Below is a small trained network, with its code and all its weights. Each question gives an input and a class and asks what happens when units are switched off, that is, made to give their printed mean instead of their output.

import numpy as np


def w(rows, s, z=0):
    codes = np.array(rows[::2]) - 128.0
    scale = np.full(codes.shape[1], s)
    scale[-1] = z or s
    return codes * scale


def norm(h):
    return h / np.sqrt((h * h).mean(-1, keepdims=True) + 1e-5)


def f(y):
    return y / 2 * (1 + np.tanh(0.7978845608 * (y + 0.044715 * y**3)))


def log_softmax(a):
    a = a - a.max(-1, keepdims=True)
    return a - np.log(np.exp(a).sum(-1, keepdims=True))


def net(x, mask):
    res = np.array(x, float).reshape(1, 8) / 4 @ E
    u = 0
    for l in range(2):
        y = f(norm(res) @ A[l][:, :-1].T + A[l][:, -1])
        res = res + np.where(mask[u : u + 12], y, B[l][:, -1]) @ B[l][:, :-1]
        u += 12
    return log_softmax(norm(res)[-1] @ U[:, :-1].T + U[:, -1])


A, B = {}, {}
E = w([
[101,199,42,29,179,72,118,64],'x0',
[98,190,117,208,68,96,241,78],'x1',
[151,47,150,124,32,140,166,120],'x2',
[97,51,57,127,108,174,103,107],'x3',
[136,59,79,178,189,147,59,27],'x4',
[3,128,24,152,109,212,133,205],'x5',
[64,221,175,133,151,171,180,92],'x6',
[89,184,160,98,82,112,102,102],'x7',
],0.0041)
A[0] = w([
[104,120,161,194,82,187,113,167,132],'L0N0',
[110,180,46,132,125,95,94,203,5],'L0N1',
[160,119,100,140,54,196,143,96,87],'L0N2',
[148,210,158,120,125,89,143,99,162],'L0N3',
[148,126,175,174,76,113,167,106,119],'L0N4',
[86,92,79,128,163,193,108,132,67],'L0N5',
[141,145,76,117,162,148,152,88,93],'L0N6',
[98,86,76,54,140,83,123,101,80],'L0N7',
[179,68,147,183,139,189,60,122,134],'L0N8',
[2,172,63,110,188,113,176,88,84],'L0N9',
[137,88,160,161,174,117,144,117,175],'L0N10',
[112,173,163,93,102,159,130,192,122],'L0N11',
],0.0069,0.0025)
B[0] = w([
[171,105,19,57,141,124,119,55,199],'L0N0',
[125,112,104,189,146,48,27,175,150],'L0N1',
[83,89,84,148,119,100,133,202,149],'L0N2',
[139,37,149,163,84,162,2,86,216],'L0N3',
[141,176,140,147,119,28,164,90,187],'L0N4',
[87,139,193,151,49,154,104,56,184],'L0N5',
[103,144,136,77,124,178,141,39,149],'L0N6',
[226,131,76,47,128,96,115,111,161],'L0N7',
[227,154,88,146,83,168,58,232,214],'L0N8',
[156,93,146,215,219,180,104,127,253],'L0N9',
[156,208,186,175,127,154,38,185,171],'L0N10',
[115,74,156,91,182,113,113,185,178],'L0N11',
],0.0054,0.004)
A[1] = w([
[114,89,83,120,126,144,88,175,133],'L1N0',
[89,99,199,57,138,132,146,171,2],'L1N1',
[110,110,151,107,131,92,82,147,192],'L1N2',
[101,124,59,175,64,121,254,149,49],'L1N3',
[144,88,145,136,130,114,156,143,89],'L1N4',
[85,180,91,136,177,106,103,124,139],'L1N5',
[149,123,195,102,123,89,109,62,150],'L1N6',
[87,174,140,168,183,184,139,80,57],'L1N7',
[135,162,113,130,166,152,133,184,146],'L1N8',
[181,96,144,90,86,107,140,176,160],'L1N9',
[149,86,113,68,152,99,113,94,95],'L1N10',
[125,85,149,164,124,137,113,117,198],'L1N11',
],0.011,0.0031)
B[1] = w([
[118,143,163,90,82,114,183,141,240],'L1N0',
[36,161,243,31,240,200,178,114,154],'L1N1',
[74,116,109,172,135,150,239,151,199],'L1N2',
[102,46,128,54,176,2,127,91,222],'L1N3',
[133,109,144,162,215,123,146,141,135],'L1N4',
[103,93,70,191,143,159,173,121,201],'L1N5',
[136,197,103,149,64,105,189,144,255],'L1N6',
[79,66,146,185,105,189,53,10,241],'L1N7',
[184,145,139,202,137,114,106,118,186],'L1N8',
[79,147,136,134,171,164,61,65,252],'L1N9',
[170,183,11,121,143,212,207,114,173],'L1N10',
[112,124,234,32,137,37,128,152,206],'L1N11',
],0.0068,0.0047)
U = w([
[70,100,129,214,154,185,84,29,187],'0',
[86,123,77,192,166,108,182,210,46],'1',
[236,133,180,160,136,132,57,173,229],'2',
[77,46,134,89,147,6,168,94,121],'3',
[157,235,199,166,52,45,189,73,93],'4',
[105,59,99,65,19,179,90,171,6],'5',
[199,194,21,85,140,164,188,72,189],'6',
[71,182,210,73,207,185,194,149,129],'7',
],0.015,0.0024)

Each question gives the input, the list of numbers given to net, and the class t.
The units are the neurons (one row each of A and B). Each row of codes is followed by its name. A weight is (code - 128) times the scale printed after its matrix; where a second scale follows, it is the last column's (A, B and U).
mask holds one flag per neuron, layer by layer. A switched-off neuron (its flag False) gives its mean, the last column of its row in B, instead of its output. The means were averaged over made-up inputs and are rounded, as every weight is.
A unit's drop is (log p(t) with every unit on - log p(t) with that unit switched off) / (log p(t) with every unit on - log p(t) with every unit switched off).
most important unit: the unit with the biggest drop
top k neurons: the k neurons with the biggest drops, biggest first
top k neurons in layer l: the k neurons of layer l with the biggest drops, biggest first
input [-6,-3,-7,3,4,-7,1,2], class 2: most important unit	L0N8
input [6,-1,1,4,-6,8,-7,-1], class 1: top 2 neurons	(L0N1 L0N3)
input [7,-3,3,4,2,2,3,-4], class 6: top 4 neurons	(L0N7 L1N10 L1N9 L0N10)
input [2,7,4,0,7,-8,-3,-8], class 4: top 2 neurons in layer 0	(L0N0 L0N10)
input [-4,0,-5,-4,4,-4,7,0], class 4: top 3 neurons in layer 1	(L1N6 L1N9 L1N11)
input [-7,-4,-7,4,-8,1,1,-6], class 7: top 2 neurons in layer 1	(L1N1 L1N0)
input [-7,-1,-8,-4,2,3,-7,8], class 2: top 3 neurons	(L0N8 L1N8 L1N6)
input [-8,2,-3,-1,6,-8,7,-7], class 2: top 3 neurons in layer 0	(L0N8 L0N10 L0N5)
input [6,1,-8,4,-8,6,-1,4], class 0: top 2 neurons	(L0N9 L0N8)
input [7,0,-2,-8,5,-4,7,8], class 0: top 2 neurons	(L1N7 L0N9)
input [-4,4,-7,-8,-3,6,-1,8], class 1: top 3 neurons in layer 1	(L1N9 L1N2 L1N5)
input [4,-6,-3,3,-3,8,-5,6], class 1: top 3 neurons	(L0N1 L1N2 L0N3)
input [6,6,0,-2,-4,7,-7,3], class 1: top 3 neurons	(L0N1 L0N9 L1N5)
input [2,4,3,-6,-7,2,-5,5], class 7: top 2 neurons	(L0N11 L1N1)
input [-1,-3,-3,-2,-4,-7,-2,-3], class 4: top neuron in layer 0	(L0N9)
input [-1,-6,1,0,3,-5,4,4], class 2: top 4 neurons	(L0N8 L0N4 L0N5 L0N10)
input [1,-2,0,-4,-1,-5,-8,7], class 4: top 2 neurons in layer 1	(L1N6 L1N5)
input [-1,-2,-1,7,2,-3,-1,2], class 5: top 2 neurons	(L0N8 L0N9)
input [2,-7,6,8,5,-5,-4,-3], class 6: top 2 neurons in layer 0	(L0N7 L0N3)
input [-8,6,4,7,-2,6,-6,-7], class 3: top neuron in layer 1	(L1N3)
input [5,-1,6,-4,-2,4,-1,-2], class 6: top 2 neurons	(L0N7 L1N10)
input [-5,1,-2,-7,5,-5,-7,8], class 4: top 2 neurons in layer 1	(L1N6 L1N2)
